Below are the code and all the weights of a small trained network. Each question names an input and a target symbol and asks about switching units off, where a switched-off unit gives its printed mean instead of its output.

import numpy as np


def w(rows, s, z=0):
    codes = np.array(rows[::2]) - 128.0
    scale = np.full(codes.shape[1], s)
    scale[-1] = z or s
    return codes * scale


def f(y):
    return y / 2 * (1 + np.tanh(0.7978845608 * (y + 0.044715 * y**3)))


def softmax(a):
    e = np.exp(a - a.max(-1, keepdims=True))
    return e / e.sum(-1, keepdims=True)


def log_softmax(a):
    a = a - a.max(-1, keepdims=True)
    return a - np.log(np.exp(a).sum(-1, keepdims=True))


def net(x, mask):
    ids = ['βγδημξπσψ'.index(c) for c in x.split()]
    T = len(ids)
    res = E[ids] + P[:T]
    q, k, v = (res @ M[0].T for M in (Q, K, V))
    z = softmax(np.where(np.tri(T) > 0, q @ k.T / 4**0.5, -1e9)) @ v
    res = res + np.where(mask[0], z, O[0][:, -1]) @ O[0][:, :-1]
    y = f(res @ A[0][:, :-1].T + A[0][:, -1])
    res = res + np.where(mask[1:9], y, B[0][:, -1]) @ B[0][:, :-1]
    return log_softmax(res[-1] @ U[:, :-1].T + U[:, -1])


Q, K, V, O, A, B = {}, {}, {}, {}, {}, {}
E = w([
[171,168,39,47,93,162,102,198,96],'β',
[240,196,157,85,98,37,39,108,64],'γ',
[202,145,101,75,115,73,58,125,125],'δ',
[200,208,121,58,23,14,95,176,133],'η',
[148,84,82,106,128,75,97,229,111],'μ',
[174,71,140,164,79,80,41,190,59],'ξ',
[103,106,137,125,143,34,67,93,122],'π',
[116,34,233,34,101,228,254,132,58],'σ',
[119,151,112,80,100,125,46,66,121],'ψ',
],0.0064)
P = w([
[101,139,45,220,136,158,119,71,60],'0',
[147,253,147,103,41,68,112,115,110],'1',
[152,174,171,87,74,75,103,133,134],'2',
[181,102,181,59,90,77,97,139,145],'3',
[188,93,190,54,83,88,102,149,147],'4',
[213,80,188,40,61,114,107,170,129],'5',
[208,81,186,37,52,145,97,175,130],'6',
[208,83,203,41,37,178,95,184,125],'7',
],0.0067)
Q[0] = w([
[156,76,187,3,14,47,97,137,105],'H1',
[140,176,89,144,134,144,137,132,138],'H1',
[120,147,67,156,197,120,146,133,118],'H1',
[147,171,51,229,228,154,139,109,174],'H1',
],0.044)
K[0] = w([
[61,89,116,176,241,252,142,50,54],'H1',
[106,141,155,139,95,87,57,154,121],'H1',
[132,105,172,187,98,160,88,133,106],'H1',
[169,156,128,62,68,96,98,213,198],'H1',
],0.032)
V[0] = w([
[163,118,146,197,164,25,91,185,134],'H1',
[175,137,134,109,98,135,164,251,38],'H1',
[160,109,248,124,84,82,105,89,59],'H1',
[42,82,151,246,160,166,178,149,167],'H1',
],0.014)
O[0] = w([
[59,147,93,12,129,181,64,169,129,61],'H1',
[128,71,95,75,94,143,98,37,51,174],'H1',
[155,116,9,81,129,119,219,111,179,234],'H1',
[182,226,136,85,196,150,157,126,2,3],'H1',
],0.0098,0.003)
A[0] = w([
[110,159,156,199,105,134,186,172,191,80],'N1',
[36,88,30,169,142,176,116,161,145,133],'N2',
[69,203,241,55,172,119,231,64,178,57],'N3',
[77,246,96,176,156,104,116,127,178,66],'N4',
[121,211,157,12,158,140,203,158,188,67],'N5',
[78,225,73,190,114,129,18,126,95,139],'N6',
[61,101,146,87,137,148,102,145,195,65],'N7',
[90,170,214,91,196,141,88,184,115,1],'N8',
],0.013,0.0044)
B[0] = w([
[142,181,120,34,232,144,84,33,183,189],'N1',
[106,178,189,167,155,150,24,51,154,226],'N2',
[109,121,112,95,101,222,199,188,187,154],'N3',
[133,30,147,94,2,86,79,116,32,150],'N4',
[21,125,104,202,151,56,101,160,115,192],'N5',
[184,128,99,116,151,9,126,157,154,176],'N6',
[230,139,108,119,143,46,174,205,38,254],'N7',
[229,111,72,187,97,234,105,104,189,160],'N8',
],0.0098,0.0069)
U = w([
[146,161,67,141,123,23,40,99,111,221],'β',
[152,82,143,23,72,141,179,234,151,229],'γ',
[190,121,98,36,66,226,76,144,117,80],'δ',
[120,60,15,112,57,99,158,37,207,3],'η',
[168,235,81,209,151,128,205,50,5,104],'μ',
[110,171,55,213,113,160,139,169,161,87],'ξ',
[123,175,160,74,162,136,151,106,211,87],'π',
[24,110,64,21,96,150,129,110,46,93],'σ',
[59,90,227,156,40,138,94,88,119,80],'ψ',
],0.0035,0.0057)

Each question gives the input, a string of symbols that net reads in full, and the target symbol t.
The units are the heads (4 rows each of Q, K, V and O) and the neurons (one row each of A and B). Each row of codes is followed by its name. A weight is (code - 128) times the scale printed after its matrix; where a second scale follows, it is the last column's (O, A, B and U).
mask holds one flag per unit, heads first, then neurons. A switched-off unit (its flag False) gives its mean, the last column of its rows in O or B, instead of its output. The means were averaged over made-up inputs and are rounded, as every weight is.
A unit's drop is (log p(t) with every unit on - log p(t) with that unit switched off) / (log p(t) with every unit on - log p(t) with every unit switched off).
The circuit of an input: a set's keep is (log p(t) with only the set's units on - log p(t) with every unit switched off) / (log p(t) with every unit on - log p(t) with every unit switched off). Starting from all 9 units, units are removed one at a time, each time the one whose removal leaves the highest keep (on an exact tie, the one counted first), for as long as the keep stays at least 0.8.
units of the circuit, in order: the units of the circuit, biggest drop first
k most important neurons: the k neurons with the biggest drops, biggest first
drop when u is switched off: that unit's drop, to one decimal
input ψ β ψ σ, target π: 3 most important neurons -> (N1 N7 N4)
input μ β ψ μ σ δ μ η, target δ: most important neuron -> (N8)
input μ σ σ σ π γ, target δ: 2 most important neurons -> (N8 N5)
input π μ ψ γ σ, target ξ: units of the circuit, in order -> (H1 N5 N8)
input ψ ξ γ μ σ ξ ξ, target π: units of the circuit, in order -> (H1 N1 N7)
input μ π β ψ η ψ ψ, target δ: units of the circuit, in order -> (H1 N8)
input β σ σ ξ σ μ, target ψ: units of the circuit, in order -> (H1 N7)
input ψ π σ μ σ ξ σ β, target π: units of the circuit, in order -> (H1 N1)
input π σ σ σ β β, target ξ: 2 most important neurons -> (N5 N8)
input β ξ σ δ γ, target ψ: 2 most important neurons -> (N7 N1)
input μ η γ β σ δ, target δ: drop when N7 is switched off -> 0.1
input σ ψ β μ, target μ: drop when H1 is switched off -> 1.1
input σ μ γ π η μ, target μ: drop when N7 is switched off -> -0.1
input η σ ξ, target η: most important neuron -> (N7)
